Below is a small trained network, with its code and all its weights. Each question gives an input and a target symbol and asks what happens when units are switched off, that is, made to give their printed mean instead of their output.

import numpy as np


def w(rows, s, z=0):
    codes = np.array(rows[::2]) - 128.0
    scale = np.full(codes.shape[1], s)
    scale[-1] = z or s
    return codes * scale


def norm(h):
    return h / np.sqrt((h * h).mean(-1, keepdims=True) + 1e-5)


def f(y):
    return y / 2 * (1 + np.tanh(0.7978845608 * (y + 0.044715 * y**3)))


def softmax(a):
    e = np.exp(a - a.max(-1, keepdims=True))
    return e / e.sum(-1, keepdims=True)


def log_softmax(a):
    a = a - a.max(-1, keepdims=True)
    return a - np.log(np.exp(a).sum(-1, keepdims=True))


def net(x, mask):
    ids = ['βγδεθξτ'.index(c) for c in x.split()]
    T = len(ids)
    res = E[ids] + P[:T]
    u = 0
    for l in range(2):
        q, k, v = (norm(res) @ M[l].T for M in (Q, K, V))
        z = softmax(np.where(np.tri(T) > 0, q @ k.T / 4**0.5, -1e9)) @ v
        res = res + np.where(mask[u], z, O[l][:, -1]) @ O[l][:, :-1]
        u += 1
        y = f(norm(res) @ A[l][:, :-1].T + A[l][:, -1])
        res = res + np.where(mask[u : u + 4], y, B[l][:, -1]) @ B[l][:, :-1]
        u += 4
    return log_softmax(norm(res)[-1] @ U[:, :-1].T + U[:, -1])


Q, K, V, O, A, B = {}, {}, {}, {}, {}, {}
E = w([
[130,92,138,92],'β',
[196,220,46,140],'γ',
[251,160,180,140],'δ',
[237,79,74,158],'ε',
[86,87,83,136],'θ',
[87,129,41,116],'ξ',
[94,66,115,143],'τ',
],0.012)
P = w([
[131,250,156,116],'0',
[187,173,142,148],'1',
[194,170,135,143],'2',
[190,167,120,146],'3',
[192,154,111,151],'4',
[203,143,102,158],'5',
[204,143,99,154],'6',
[211,118,91,171],'7',
[224,131,86,164],'8',
[218,111,60,179],'9',
],0.0016)
Q[0] = w([
[15,141,151,94],'0.h0',
[1,173,222,132],'0.h0',
[189,97,134,217],'0.h0',
[88,192,205,95],'0.h0',
],0.0071)
K[0] = w([
[127,153,97,183],'0.h0',
[123,170,39,254],'0.h0',
[163,112,210,78],'0.h0',
[89,188,153,156],'0.h0',
],0.0093)
V[0] = w([
[171,66,128,131],'0.h0',
[143,2,193,51],'0.h0',
[146,135,108,83],'0.h0',
[124,166,113,169],'0.h0',
],0.0077)
O[0] = w([
[123,160,204,151,248],'0.h0',
[122,129,140,68,254],'0.h0',
[120,48,91,2,155],'0.h0',
[100,34,180,210,86],'0.h0',
],0.0043,0.0047)
A[0] = w([
[182,162,206,227,105],'0.n0',
[145,249,212,196,252],'0.n1',
[112,63,89,176,138],'0.n2',
[167,133,160,1,114],'0.n3',
],0.0061,0.0025)
B[0] = w([
[65,88,142,231,151],'0.n0',
[120,191,160,212,130],'0.n1',
[95,254,208,76,252],'0.n2',
[20,86,74,159,194],'0.n3',
],0.0051,0.0023)
Q[1] = w([
[170,146,131,173],'1.h0',
[71,166,125,47],'1.h0',
[131,110,113,21],'1.h0',
[109,159,182,246],'1.h0',
],0.011)
K[1] = w([
[36,114,72,118],'1.h0',
[148,178,139,2],'1.h0',
[177,174,74,35],'1.h0',
[65,173,193,224],'1.h0',
],0.0085)
V[1] = w([
[204,200,99,76],'1.h0',
[115,99,178,249],'1.h0',
[130,93,228,173],'1.h0',
[33,63,129,252],'1.h0',
],0.0033)
O[1] = w([
[190,189,186,60,231],'1.h0',
[104,165,70,112,30],'1.h0',
[74,65,96,161,29],'1.h0',
[3,81,96,64,3],'1.h0',
],0.006,0.0015)
A[1] = w([
[155,44,136,190,230],'1.n0',
[11,169,160,123,2],'1.n1',
[136,24,209,139,208],'1.n2',
[103,69,85,2,92],'1.n3',
],0.0082,0.0029)
B[1] = w([
[9,70,65,130,245],'1.n0',
[126,178,134,134,180],'1.n1',
[105,139,77,84,225],'1.n2',
[123,64,195,158,252],'1.n3',
],0.011,0.003)
U = w([
[92,13,217,144,132],'β',
[156,248,88,166,1],'γ',
[82,140,144,248,103],'δ',
[116,61,26,138,209],'ε',
[94,174,253,179,245],'θ',
[213,123,147,52,7],'ξ',
[13,160,121,49,106],'τ',
],0.011,0.0014)

Each question gives the input, a string of symbols that net reads in full, and the target symbol t.
The units are the heads (4 rows each of Q, K, V and O) and the neurons (one row each of A and B). Each row of codes is followed by its name. A weight is (code - 128) times the scale printed after its matrix; where a second scale follows, it is the last column's (O, A, B and U).
mask holds one flag per unit, layer by layer, with each layer's heads first. A switched-off unit (its flag False) gives its mean, the last column of its rows in O or B, instead of its output. The means were averaged over made-up inputs and are rounded, as every weight is.
A unit's drop is (log p(t) with every unit on - log p(t) with that unit switched off) / (log p(t) with every unit on - log p(t) with every unit switched off).
The circuit of an input: a set's keep is (log p(t) with only the set's units on - log p(t) with every unit switched off) / (log p(t) with every unit on - log p(t) with every unit switched off). Starting from all 10 units, units are removed one at a time, each time the one whose removal leaves the highest keep (on an exact tie, the one counted first), for as long as the keep stays at least 0.8.
units of the circuit, in order: the units of the circuit, biggest drop first
k most important neurons: the k neurons with the biggest drops, biggest first
top k neurons in layer l: the k neurons of layer l with the biggest drops, biggest first
drop when u is switched off: that unit's drop, to one decimal
input γ ε ε ε τ θ ξ, target ξ: top 3 neurons in layer 0 => [0.n3 0.n1 0.n0]
input τ ε δ, target δ: top 2 neurons in layer 0 => [0.n1 0.n2]
input γ γ ε ε γ ε τ θ τ θ, target θ: top 3 neurons in layer 0 => [0.n2 0.n1 0.n0]
input ε δ ε ε τ τ, target τ: 4 most important neurons => [1.n2 0.n2 0.n3 1.n1]
input ξ τ β δ θ, target β: 2 most important neurons => [0.n1 0.n3]
input ε β ε ξ τ, target ξ: top neuron in layer 0 => [0.n0]
input τ ε τ ε ε ε ε ε β ξ, target β: units of the circuit, in order => [1.n3 0.n1 1.n2 1.n0]
input θ ξ ξ τ ε ξ, target ξ: 3 most important neurons => [1.n0 0.n3 0.n1]
input ε δ θ ε θ ξ θ θ δ, target δ: top 2 neurons in layer 0 => [0.n1 0.n0]
input ε ξ ε τ β τ ε θ, target ξ: units of the circuit, in order => [1.h0 0.h0 1.n0]
input ε θ β τ τ θ τ ξ, target β: 2 most important neurons => [1.n3 0.n3]
input ε τ θ ε ε γ ε θ, target θ: top 2 neurons in layer 1 => [1.n0 1.n2]
input γ τ β θ, target β: drop when 1.n3 is switched off => 0.6
input δ γ ε τ β τ ε τ θ, target ξ: drop when 1.n3 is switched off => 0.1
input γ β θ ε τ, target ξ: drop when 1.n0 is switched off => 0.3
input ξ ε τ, target τ: drop when 1.h0 is switched off => 0.1
